Below is a small trained network, with its code and all its weights. Each question gives an input and a target symbol and asks what happens when units are switched off, that is, made to give their printed mean instead of their output.

import numpy as np


def w(rows, s, z=0):
    codes = np.array(rows[::2]) - 128.0
    scale = np.full(codes.shape[1], s)
    scale[-1] = z or s
    return codes * scale


def norm(h):
    return h / np.sqrt((h * h).mean(-1, keepdims=True) + 1e-5)


def f(y):
    return np.maximum(y, 0)


def softmax(a):
    e = np.exp(a - a.max(-1, keepdims=True))
    return e / e.sum(-1, keepdims=True)


def log_softmax(a):
    a = a - a.max(-1, keepdims=True)
    return a - np.log(np.exp(a).sum(-1, keepdims=True))


def net(x, mask):
    ids = ['βδημξπφψω'.index(c) for c in x.split()]
    T = len(ids)
    res = E[ids] + P[:T]
    r = norm(res)
    for j in range(2):
        rows = slice(2 * j, 2 * j + 2)
        q, k, v = (r @ M[0][rows].T for M in (Q, K, V))
        z = softmax(np.where(np.tri(T) > 0, q @ k.T / 2**0.5, -1e9)) @ v
        o = O[0][rows]
        res = res + np.where(mask[j], z, o[:, -1]) @ o[:, :-1]
    y = f(norm(res) @ A[0][:, :-1].T + A[0][:, -1])
    res = res + np.where(mask[2:14], y, B[0][:, -1]) @ B[0][:, :-1]
    return log_softmax(norm(res)[-1] @ U[:, :-1].T + U[:, -1])


Q, K, V, O, A, B = {}, {}, {}, {}, {}, {}
E = w([
[221,152,130,159],'β',
[169,129,148,204],'δ',
[165,150,145,189],'η',
[102,231,164,91],'μ',
[140,5,72,109],'ξ',
[204,158,110,70],'π',
[148,140,154,164],'φ',
[146,132,181,138],'ψ',
[131,159,223,201],'ω',
],0.024)
P = w([
[114,128,247,75],'0',
[251,155,34,233],'1',
[101,106,226,72],'2',
[170,160,78,198],'3',
[106,106,224,72],'4',
[130,174,74,198],'5',
[105,103,219,72],'6',
[112,149,67,198],'7',
[114,102,218,75],'8',
[79,170,40,181],'9',
[106,109,213,73],'10',
[42,203,25,175],'11',
[110,104,205,70],'12',
[14,211,2,165],'13',
],0.014)
Q[0] = w([
[119,102,255,12],'h1',
[53,139,161,44],'h1',
[104,143,86,215],'h2',
[154,100,248,164],'h2',
],0.0099)
K[0] = w([
[40,1,79,100],'h1',
[70,125,60,39],'h1',
[170,128,210,233],'h2',
[134,24,81,180],'h2',
],0.0092)
V[0] = w([
[181,240,232,146],'h1',
[3,59,85,147],'h1',
[71,211,93,112],'h2',
[56,113,81,72],'h2',
],0.007)
O[0] = w([
[23,91,47,98,254],'h1',
[174,124,187,128,36],'h1',
[8,171,140,99,102],'h2',
[142,59,146,118,39],'h2',
],0.011,0.0058)
A[0] = w([
[174,116,65,98,71],'n1',
[145,148,77,83,160],'n2',
[122,88,36,161,101],'n3',
[198,167,11,155,90],'n4',
[250,90,197,111,172],'n5',
[144,137,164,72,166],'n6',
[130,47,97,113,82],'n7',
[66,62,204,94,2],'n8',
[230,60,171,112,119],'n9',
[199,224,66,135,58],'n10',
[213,227,96,140,122],'n11',
[214,169,6,178,119],'n12',
],0.014,0.0096)
B[0] = w([
[123,121,60,126,142],'n1',
[197,111,167,149,215],'n2',
[159,193,123,210,218],'n3',
[133,58,80,238,226],'n4',
[171,207,240,138,251],'n5',
[172,169,91,159,203],'n6',
[109,194,201,165,142],'n7',
[185,52,123,102,144],'n8',
[144,224,213,126,205],'n9',
[170,38,160,196,178],'n10',
[168,75,161,230,211],'n11',
[146,74,49,250,254],'n12',
],0.016,0.0063)
U = w([
[151,33,38,217,147],'β',
[105,131,52,247,42],'δ',
[58,177,44,211,2],'η',
[64,190,11,75,184],'μ',
[185,168,156,153,115],'ξ',
[191,131,7,81,139],'π',
[32,36,70,109,118],'φ',
[148,35,55,72,211],'ψ',
[24,37,178,186,43],'ω',
],0.012,0.0069)

Each question gives the input, a string of symbols that net reads in full, and the target symbol t.
The units are the heads (2 rows each of Q, K, V and O) and the neurons (one row each of A and B). Each row of codes is followed by its name. A weight is (code - 128) times the scale printed after its matrix; where a second scale follows, it is the last column's (O, A, B and U).
mask holds one flag per unit, heads first, then neurons. A switched-off unit (its flag False) gives its mean, the last column of its rows in O or B, instead of its output. The means were averaged over made-up inputs and are rounded, as every weight is.
A unit's drop is (log p(t) with every unit on - log p(t) with that unit switched off) / (log p(t) with every unit on - log p(t) with every unit switched off).
top k neurons: the k neurons with the biggest drops, biggest first
heads that matter: for each layer, one digit per head in row order, 1 if its drop is at least 0.15 and else 0, layers parted by /
drop of u: that unit's drop, to one decimal
input δ π π, target π: heads that matter -> 10
input φ δ φ μ ω, target ω: top neuron -> n12
input μ μ π δ φ φ φ, target φ: heads that matter -> 10
input μ φ β μ μ ω ψ μ ψ, target ψ: heads that matter -> 10
input β π μ ξ μ ω ξ η μ ω φ ξ β, target ξ: heads that matter -> 00
input η ψ φ ω η ω δ μ μ μ μ μ, target μ: heads that matter -> 11
input ω μ π ω μ μ ψ ω, target η: heads that matter -> 10
input ω μ μ ω μ μ μ μ η, target η: heads that matter -> 10
input μ μ μ ω μ φ π δ μ μ ψ ω φ, target φ: top 2 neurons -> n5, n12
input β ω ω β μ ψ μ μ μ μ ψ, target ψ: top 4 neurons -> n8, n12, n5, n4
input μ μ ω μ μ δ μ ψ μ π π, target π: top 3 neurons -> n5, n2, n6
input η ω β μ, target β: drop of n5 -> 0.2
input μ ψ ω φ ξ ψ μ μ ξ φ μ ξ ψ, target ξ: drop of n8 -> 0.0
input ξ ω ψ μ, target β: drop of n10 -> 0.1
